Where the symbols take the states:
tul * nin
tul + vib
tul & ses
tul ! med
tul @ gug
sof * mov
sof + mav
sof & pek
sof ! lon
sof @ zov
feg * tal
feg + tek
feg & kun
feg ! mel
feg @ sek
lar * ved
lar + mev
lar & tal
lar ! feg
lar @ mel
nin * mel
nin + res
nin & sek
nin ! ses
nin @ let
rit * fim
rit + tal
rit & foz
rit ! zuk
rit @ mev
sov * zuk
sov + mel
sov & mev
sov ! rim
sov @ lop
med * ses
med + mok
med & let
med ! gug
med @ nas
zir * pur
zir + zuk
zir & ved
zir ! lar
zir @ feg
zus * raz
zus + dab
zus & bap
zus ! nid
zus @ teb
zek * bib
zek + sos
zek & rad
zek ! kez
zek @ zus
let * nen
let + zez
let & vuk
let ! fal
let @ tul
teb * zek
teb + daz
teb & kez
teb ! sig
teb @ pes
raz * zod
raz + vez
raz & pul
raz ! bap
raz @ zek
pul * vor
pul + gug
pul & vib
pul ! bib
pul @ rad
res * ker
res + vuk
res & sov
res ! poz
res @ zez
sek * zir
sek + sov
sek & lar
sek ! nen
sek @ vuk
fav * tul
fav + bib
fav & med
fav ! vez
fav @ mep
pek * teb
pek + fup
pek & sig
pek ! dis
pek @ bak
fup * daz
fup + mov
fup & buz
fup ! kav
fup @ tis
der * fer
der + pes
der & daz
der ! fup
der @ kav
vuk * feg
vuk + lop
vuk & mel
vuk ! nin
vuk @ ses
ved * sof
ved + rom
ved & lon
ved ! tal
ved @ kun
lon * pek
lon + rul
lon & dis
lon ! zov
lon @ pur
ror * dab
ror + sig
ror & fer
ror ! der
ror @ fup
sig * kez
sig + buz
sig & zus
sig ! pes
sig @ mov
lop * tek
lop + nen
lop & ker
lop ! res
lop @ poz
mav * der
mav + bak
mav & fup
mav ! rul
mav @ fim
tis * ror
tis + dis
tis & der
tis ! mav
tis @ rul
fim * kav
fim + lon
fim & tis
fim ! foz
fim @ rom
tek * rez
tek + lar
tek & rit
tek ! ker
tek @ sov
zov * dis
zov + fim
zov & bak
zov ! pur
zov @ ved
bap * pul
bap + mep
bap & bib
bap ! zek
bap @ kez
kav * buz
kav + pek
kav & ror
kav ! tis
kav @ mav
rez * rul
rez + ved
rez & fim
rez ! rit
rez @ zuk
zez * rim
zez + ses
zez & lop
zez ! vor
zez @ vib
paf * fav
paf + zek
paf & vez
paf ! dab
paf @ fer
foz * tis
foz + zov
foz & mav
foz ! rom
foz @ rez
mep * gug
mep + raz
mep & nas
mep ! sos
mep @ paf
sos * nas
sos + bap
sos & fav
sos ! paf
sos @ dab
ker * rit
ker + feg
ker & zuk
ker ! sov
ker @ rim
ses * sek
ses + poz
ses & nen
ses ! let
ses @ fal
rom * mav
rom + pur
rom & rul
rom ! rez
rom @ rit
poz * sov
poz + nin
poz & rim
poz ! zez
poz @ vor
nas * fal
nas + pul
nas & tul
nas ! fav
nas @ vez
dab * vez
dab + kez
dab & mep
dab ! fer
dab @ daz
pes * zus
pes + ror
pes & nid
pes ! mov
pes @ pek
dis * sig
dis + kav
dis & pes
dis ! bak
dis @ sof
fer * mep
fer + zus
fer & sos
fer ! daz
fer @ buz
fal * vuk
fal + vor
fal & nin
fal ! tul
fal @ med
kez * rad
kez + paf
kez & raz
kez ! zus
kez @ nid
buz * paf
buz + teb
buz & dab
buz ! ror
buz @ der
tal * lon
tal + rez
tal & zov
tal ! kun
tal @ zir
vib * res
vib + fal
vib & poz
vib ! mok
vib @ zod
mok * poz
mok + tul
mok & zez
mok ! zod
mok @ pul
vez * med
vez + rad
vez & gug
vez ! mep
vez @ sos
gug * let
gug + zod
gug & fal
gug ! nas
gug @ fav
bak * pes
bak + tis
bak & mov
bak ! sof
bak @ lon
mov * nid
mov + der
mov & teb
mov ! pek
mov @ dis
zod * zez
zod + med
zod & vor
zod ! pul
zod @ bib
rad * mok
rad + fav
rad & zod
rad ! raz
rad @ bap
bib * vib
bib + nas
bib & mok
bib ! rad
bib @ raz
vor * lop
vor + let
vor & res
vor ! vib
vor @ mok
rim * mev
rim + sek
rim & tek
rim ! lop
rim @ res
daz * sos
daz + nid
daz & paf
daz ! buz
daz @ ror
zuk * foz
zuk + kun
zuk & rom
zuk ! mev
zuk @ tek
mev * rom
mev + zir
mev & rez
mev ! tek
mev @ ker
nid * bap
nid + fer
nid & zek
nid ! teb
nid @ sig
mel * kun
mel + ker
mel & zir
mel ! sek
mel @ nen
pur * bak
pur + foz
pur & sof
pur ! ved
pur @ tal
kun * zov
kun + rit
kun & pur
kun ! zir
kun @ lar
rul * fup
rul + sof
rul & kav
rul ! fim
rul @ foz
nen * lar
nen + rim
nen & feg
nen ! vuk
nen @ nin

In the rows, 49 means zero.

The rows follow the links: the fewer symbols apart two states are, the more alike their rows tend to be.

Known rows, each with its state:
28,77,67,47,44,64,34,71,31,38,28,52,55,83,57,25,40,46,43,55,32,57,37,77,45,66,55,51,55,46,52,47,58,65,64,47,28,30,40,34,68,58,60,49,50,84,46,37,61,40,27,49,28,64,67,2,39,64,32,71,35 -> zod
70,33,46,44,45,36,74,17,59,55,68,48,63,16,24,77,66,49,60,63,63,72,59,34,52,23,24,54,26,69,51,64,45,44,35,47,66,65,46,52,40,44,46,61,41,25,63,61,54,70,62,35,52,40,33,90,63,45,66,25,63 -> kav
62,24,23,59,64,45,48,51,69,62,65,44,24,31,65,56,46,55,48,27,61,12,58,23,52,52,69,41,64,29,45,38,42,29,42,56,66,64,71,71,29,41,35,40,57,22,40,57,27,42,72,65,84,37,39,81,51,29,60,44,57 -> rit
30,78,72,43,39,60,42,63,29,37,29,54,67,78,45,32,47,45,47,63,33,73,38,78,45,57,42,57,47,58,54,53,58,69,62,45,30,30,32,30,70,59,63,54,46,83,52,39,67,48,27,42,19,64,64,7,44,69,33,64,38 -> bib
27,71,58,52,51,64,27,80,37,42,29,51,42,84,71,21,34,49,39,43,33,35,39,70,47,74,68,47,67,34,50,38,56,58,65,51,31,32,48,44,62,56,55,41,56,79,39,37,51,32,32,59,41,61,68,4,37,57,31,74,35 -> fal
68,22,25,57,60,40,56,38,70,62,69,46,33,22,54,65,51,54,53,35,65,24,61,21,54,42,59,43,54,40,44,45,41,30,38,54,69,67,67,69,28,41,35,44,53,18,46,60,30,51,74,59,80,35,35,92,56,31,64,36,61 -> rom
31,60,48,58,56,64,25,82,44,47,34,51,29,78,80,22,33,52,37,32,37,17,42,60,48,77,80,42,74,24,47,33,54,50,62,53,36,37,57,52,55,53,49,36,60,69,35,40,40,27,41,66,55,57,64,16,36,49,34,73,37 -> poz
67,37,50,42,43,35,73,17,56,53,66,50,68,19,20,77,67,48,61,66,62,80,58,39,50,22,20,55,24,73,51,64,45,48,37,45,64,62,42,48,44,46,49,63,39,28,64,59,58,70,59,33,45,42,34,85,62,50,65,26,61 -> fup
46,40,30,62,64,56,31,73,58,56,50,47,19,57,81,36,34,54,41,22,49,1,50,37,50,70,83,39,77,19,44,31,46,36,54,57,51,51,70,66,39,46,38,32,62,44,32,49,28,29,58,72,76,47,53,47,41,35,47,62,46 -> mel
44,43,32,62,64,57,29,75,58,55,48,46,20,59,82,34,35,54,40,21,48,2,50,40,51,72,84,39,77,19,44,30,47,38,54,56,49,49,70,65,40,49,39,32,63,48,32,47,28,28,56,72,74,47,54,43,41,36,44,64,44 -> sov
67,21,24,57,60,40,54,43,71,62,69,45,31,25,58,64,51,54,52,32,64,21,61,22,54,45,61,43,57,38,45,44,41,30,39,54,68,68,68,71,28,40,35,41,54,17,44,60,29,47,73,60,82,35,37,89,55,31,63,36,60 -> ved
29,79,72,44,40,60,40,65,28,37,29,53,64,79,48,30,45,46,45,62,33,70,37,78,46,60,46,53,48,56,53,52,57,68,62,45,30,30,34,32,70,59,62,53,47,84,51,38,67,45,26,44,22,64,65,4,42,68,33,66,37 -> nas
53,57,67,37,35,44,68,25,41,44,51,53,80,40,18,64,65,45,58,77,50,96,50,60,48,28,15,61,23,81,55,68,52,62,45,43,49,50,29,34,59,53,59,67,37,53,67,51,71,71,42,28,23,52,45,54,58,63,53,37,54 -> nid

Each walk starts at a row. The symbols on each line, taken left to right, move it on to the next state.
Each answer is a row, close to the row of the state it stands for.
new walk
57,28,25,62,65,48,41,58,67,60,59,45,21,40,74,50,41,55,46,23,57,5,57,26,53,59,75,39,70,24,44,36,44,31,47,56,61,60,72,70,31,42,35,35,60,28,37,54,25,37,69,69,83,39,44,71,47,31,56,50,54
+ + ! ! ! &	61,26,24,60,65,45,46,52,68,62,63,45,24,34,68,54,44,55,48,25,60,9,58,24,53,55,72,40,66,28,44,38,43,29,44,55,63,64,71,71,30,42,35,37,59,24,38,56,26,40,69,66,83,38,41,78,49,29,58,45,56
! + @ ! @ & +	54,32,26,62,65,51,37,64,64,59,56,46,18,45,77,44,38,54,44,21,56,1,54,30,52,63,79,39,73,22,43,33,45,32,50,57,57,57,71,70,34,43,36,33,62,34,35,52,26,34,65,71,82,40,47,63,45,32,52,53,51
new walk
26,76,65,48,45,63,32,73,31,39,27,53,53,84,60,24,40,48,41,52,33,53,37,75,46,68,59,51,59,44,52,45,57,64,65,50,29,30,41,36,67,58,60,47,53,83,45,37,59,39,28,51,29,65,68,1,39,64,31,71,35
! ! @ &	27,77,70,47,43,62,35,69,29,37,28,54,57,83,54,27,42,47,43,57,32,62,38,77,45,64,52,53,54,49,53,48,58,67,64,47,29,30,38,33,69,58,62,51,49,84,47,37,63,42,26,47,25,64,68,2,40,66,32,69,36
* @ & &	39,48,38,61,61,60,28,79,53,52,42,48,23,68,83,28,31,54,37,25,45,6,46,47,49,74,85,40,78,20,45,31,49,42,58,55,44,45,66,60,46,49,42,33,63,55,32,44,33,27,50,72,68,51,59,31,38,41,41,68,42
new walk
67,41,51,41,42,35,74,16,54,52,65,49,71,21,19,76,67,47,61,68,61,82,58,41,51,21,19,57,22,75,52,66,47,49,37,45,62,61,39,46,46,47,51,63,39,31,65,60,59,72,58,32,43,43,35,82,62,51,64,26,62
+ * ! ! & *	35,76,74,41,37,56,47,53,29,36,33,54,72,72,37,38,52,45,48,69,37,84,39,76,45,51,33,58,39,65,55,58,57,70,59,44,32,34,29,28,70,58,64,59,43,79,56,41,71,55,26,36,17,63,61,13,46,69,37,58,40
+ @ * + ! &	27,74,63,50,48,63,30,77,33,40,27,52,47,85,66,23,38,48,41,48,34,44,37,73,46,72,64,49,63,38,51,42,56,61,65,49,29,30,44,39,64,57,57,44,54,82,41,38,55,35,29,55,35,62,67,3,38,60,32,73,35
new walk
30,65,52,57,55,64,25,82,40,45,31,50,33,82,77,21,32,50,39,36,37,24,40,63,48,77,76,44,73,28,48,35,53,54,63,53,34,35,55,49,58,54,52,38,59,74,35,38,44,29,37,64,49,59,66,11,36,52,33,75,35
! + + +	31,62,50,58,55,64,25,83,42,46,33,50,32,80,78,22,33,51,37,34,37,21,42,62,48,76,77,44,74,26,47,34,53,52,63,53,35,36,56,50,56,54,50,37,60,71,35,39,42,28,38,65,52,58,65,13,36,50,34,74,37
+ + ! ! ! &	32,58,45,59,58,63,23,82,44,47,36,49,28,77,80,23,31,52,39,30,40,14,42,57,48,77,80,42,76,23,46,33,52,49,62,54,37,38,59,53,53,52,48,33,61,68,34,40,38,27,43,68,57,56,63,18,37,46,36,72,38
new walk
60,51,63,38,37,40,72,21,45,46,57,51,77,32,16,69,66,46,59,74,54,94,52,53,49,25,15,60,21,79,53,68,51,57,41,44,54,53,32,38,53,50,56,66,38,44,67,56,67,71,48,27,30,49,41,64,61,59,59,32,57
+ * @ * * &	28,68,56,54,51,64,26,81,37,42,30,53,39,83,72,22,35,49,39,40,34,32,39,68,47,75,72,47,71,31,49,38,55,57,65,51,32,33,51,44,61,56,54,41,57,78,38,37,49,31,34,61,43,60,66,7,37,56,32,74,36
+ @ @ @ @ ! ! +	42,69,74,37,34,51,59,40,33,39,41,54,78,58,25,51,59,43,54,77,41,95,43,72,47,39,21,60,29,75,55,65,56,68,54,42,39,39,27,28,67,57,64,64,39,68,63,45,73,63,32,30,16,60,54,30,53,69,44,48,46
new walk
66,23,25,59,63,42,52,44,70,63,68,44,28,27,60,62,49,54,51,31,63,17,60,22,53,47,64,41,60,35,44,42,41,30,39,55,66,67,69,71,28,41,35,41,55,19,44,58,28,46,73,62,82,36,37,87,53,29,63,39,59
+ * * + * @ &	49,64,71,37,35,47,64,31,37,41,46,53,80,48,20,58,62,43,57,77,46,97,46,65,47,33,17,60,24,80,55,66,54,65,48,42,46,43,27,30,63,55,62,66,37,61,66,49,72,68,37,28,20,57,49,42,56,66,49,43,50
! ! & *	31,77,74,42,38,59,44,59,29,36,30,55,68,77,43,34,49,45,47,65,34,76,39,78,46,57,40,56,43,60,54,55,58,68,60,45,30,32,31,29,70,59,64,56,45,82,54,39,69,51,26,38,18,63,63,8,44,69,35,63,38
new walk
41,47,36,61,62,57,28,78,54,54,44,47,21,66,83,30,33,54,39,23,45,4,49,44,50,74,85,38,78,19,45,30,49,40,57,55,45,46,67,62,45,49,41,32,62,54,32,45,32,27,52,72,71,49,57,35,39,38,42,66,43
@ & + & ! @ !	43,45,34,62,63,59,30,77,56,55,45,47,21,63,82,33,33,54,40,23,47,2,48,43,50,72,85,39,78,18,44,30,48,39,56,55,47,48,67,64,41,47,41,31,62,51,32,45,30,27,55,72,72,48,57,39,39,37,44,65,44
! + & ! +	50,35,28,61,65,53,34,69,62,57,52,46,19,51,79,40,37,55,42,22,52,1,53,33,51,66,82,39,76,20,44,32,46,34,51,57,54,54,71,69,36,44,37,33,62,40,34,51,26,31,62,72,78,44,50,55,43,33,50,58,49
new walk
72,25,35,48,52,34,68,23,66,59,72,46,50,14,33,76,62,52,58,51,66,53,62,25,53,28,36,50,36,58,48,56,42,36,34,50,69,69,56,60,33,41,40,54,45,17,57,62,44,63,70,46,65,37,31,97,61,38,67,25,64
! + & & & ! @	62,46,58,39,39,38,73,17,50,48,59,50,75,28,17,72,67,46,61,73,57,90,54,47,51,23,17,58,21,78,54,68,49,55,39,44,58,56,35,41,51,49,54,66,38,38,66,56,65,72,51,28,35,46,39,73,62,56,60,30,58
+ ! & *	38,73,75,38,34,53,55,44,31,38,37,54,77,65,30,46,56,44,52,74,40,91,41,74,46,44,26,60,33,72,55,63,57,68,56,43,36,36,27,28,69,57,65,63,41,73,61,43,72,60,30,32,16,61,57,23,49,69,41,52,44
